Below are the code and all the weights of a small trained network. Each question names an input and a class and asks about switching units off, where a switched-off unit gives its printed mean instead of its output.

import numpy as np


def w(rows, s, z=0):
    codes = np.array(rows[::2]) - 128.0
    scale = np.full(codes.shape[1], s)
    scale[-1] = z or s
    return codes * scale


def f(y):
    return np.maximum(y, 0)


def log_softmax(a):
    a = a - a.max(-1, keepdims=True)
    return a - np.log(np.exp(a).sum(-1, keepdims=True))


def net(x, mask):
    res = np.array(x, float).reshape(1, 8) / 4 @ E
    y = f(res @ A[0][:, :-1].T + A[0][:, -1])
    res = res + np.where(mask, y, B[0][:, -1]) @ B[0][:, :-1]
    return log_softmax(res[-1] @ U[:, :-1].T + U[:, -1])


A, B = {}, {}
E = w([
[187,169,199,45,102,131,86,120],'x0',
[154,202,135,149,117,54,85,218],'x1',
[65,95,80,113,128,124,85,174],'x2',
[34,173,120,156,128,135,47,100],'x3',
[133,81,151,67,222,28,135,53],'x4',
[116,254,110,153,222,171,130,68],'x5',
[108,27,215,189,100,139,128,98],'x6',
[134,79,68,41,60,154,47,95],'x7',
],0.0093)
A[0] = w([
[237,121,160,107,101,189,206,170,252],'n1',
[162,65,94,100,58,134,67,97,155],'n2',
[173,211,183,155,171,5,2,233,100],'n3',
[87,151,92,52,166,97,81,17,228],'n4',
[245,140,119,96,90,208,151,164,172],'n5',
[151,62,151,154,149,70,192,134,156],'n6',
[109,64,127,47,127,105,128,74,227],'n7',
[106,75,70,123,42,74,43,128,187],'n8',
[19,120,164,224,124,197,78,152,163],'n9',
[156,171,35,194,217,52,128,186,196],'n10',
[56,187,117,247,125,175,135,165,236],'n11',
[42,134,93,166,70,152,94,57,174],'n12',
[106,197,32,127,216,81,198,137,142],'n13',
],0.0087,0.0028)
B[0] = w([
[224,177,119,188,73,80,102,41,224],'n1',
[162,89,97,121,123,176,64,169,203],'n2',
[127,159,180,146,167,68,79,198,250],'n3',
[155,152,117,71,219,153,118,86,235],'n4',
[227,185,54,112,60,72,97,98,203],'n5',
[151,93,228,211,65,137,144,114,212],'n6',
[149,43,163,95,161,211,114,159,222],'n7',
[113,78,98,118,140,144,98,194,216],'n8',
[58,155,111,255,104,238,105,152,222],'n9',
[66,131,141,65,112,53,172,116,222],'n10',
[16,198,87,161,55,124,166,124,244],'n11',
[70,131,111,130,149,176,116,138,200],'n12',
[104,124,117,77,136,76,189,94,223],'n13',
],0.0089,0.012)
U = w([
[1,193,74,178,80,195,104,117,196],'0',
[99,199,154,94,164,48,60,196,82],'1',
[131,168,102,45,227,217,123,31,253],'2',
[53,150,99,70,117,66,213,83,6],'3',
[157,70,212,183,103,125,185,95,231],'4',
[108,45,88,55,107,169,39,183,49],'5',
[201,198,42,120,15,80,53,95,63],'6',
],0.0082,0.0015)

Each question gives the input, the list of numbers given to net, and the class t.
The units are the neurons (one row each of A and B). Each row of codes is followed by its name. A weight is (code - 128) times the scale printed after its matrix; where a second scale follows, it is the last column's (A, B and U).
mask holds one flag per neuron, in row order. A switched-off neuron (its flag False) gives its mean, the last column of its row in B, instead of its output. The means were averaged over made-up inputs and are rounded, as every weight is.
A unit's drop is (log p(t) with every unit on - log p(t) with that unit switched off) / (log p(t) with every unit on - log p(t) with every unit switched off).
The circuit of an input: a set's keep is (log p(t) with only the set's units on - log p(t) with every unit switched off) / (log p(t) with every unit on - log p(t) with every unit switched off). Starting from the 12 units with the biggest drops (on a tie, the unit counted first), units are removed one at a time, each time the one whose removal leaves the highest keep (on an exact tie, the one counted first), for as long as the keep stays at least 0.8.
circuit, biggest first: the units of the circuit, biggest drop first
unit that matters most: the unit with the biggest drop
top k neurons: the k neurons with the biggest drops, biggest first
drop of u: that unit's drop, to one decimal
input [-3,-4,3,5,0,3,-6,6], class 2: circuit, biggest first	(n4)
input [-1,2,-7,0,0,-4,-6,-7], class 3: top 2 neurons	(n10, n13)
input [-1,-8,-7,-1,-6,3,-3,-4], class 6: top 2 neurons	(n1, n5)
input [-1,5,-5,4,-3,-3,-6,3], class 1: top 2 neurons	(n3, n1)
input [-3,-3,3,-5,0,-8,-7,-2], class 6: top 2 neurons	(n1, n5)
input [-7,7,-8,2,-3,-6,5,6], class 5: top 3 neurons	(n8, n2, n11)
input [6,6,6,3,-8,-7,-2,3], class 5: top 3 neurons	(n8, n2, n1)
input [0,1,8,4,-4,-2,0,6], class 5: top 2 neurons	(n8, n2)
input [3,3,6,-8,-5,3,-5,-5], class 6: top 2 neurons	(n5, n1)
input [-6,-4,-3,-5,-1,4,-1,-1], class 3: top 2 neurons	(n13, n9)
input [-8,8,4,1,0,3,-3,-6], class 3: top 2 neurons	(n10, n13)
input [6,8,-2,1,-5,5,-6,1], class 1: top 2 neurons	(n3, n10)
input [5,-2,2,3,0,3,-3,6], class 2: drop of n4	0.8
input [-8,2,-8,6,5,7,1,-1], class 3: unit that matters most	n13
input [-6,-3,-8,-6,-2,4,-6,4], class 6: drop of n5	0.2
input [-2,-1,0,4,6,1,1,2], class 2: drop of n4	0.1
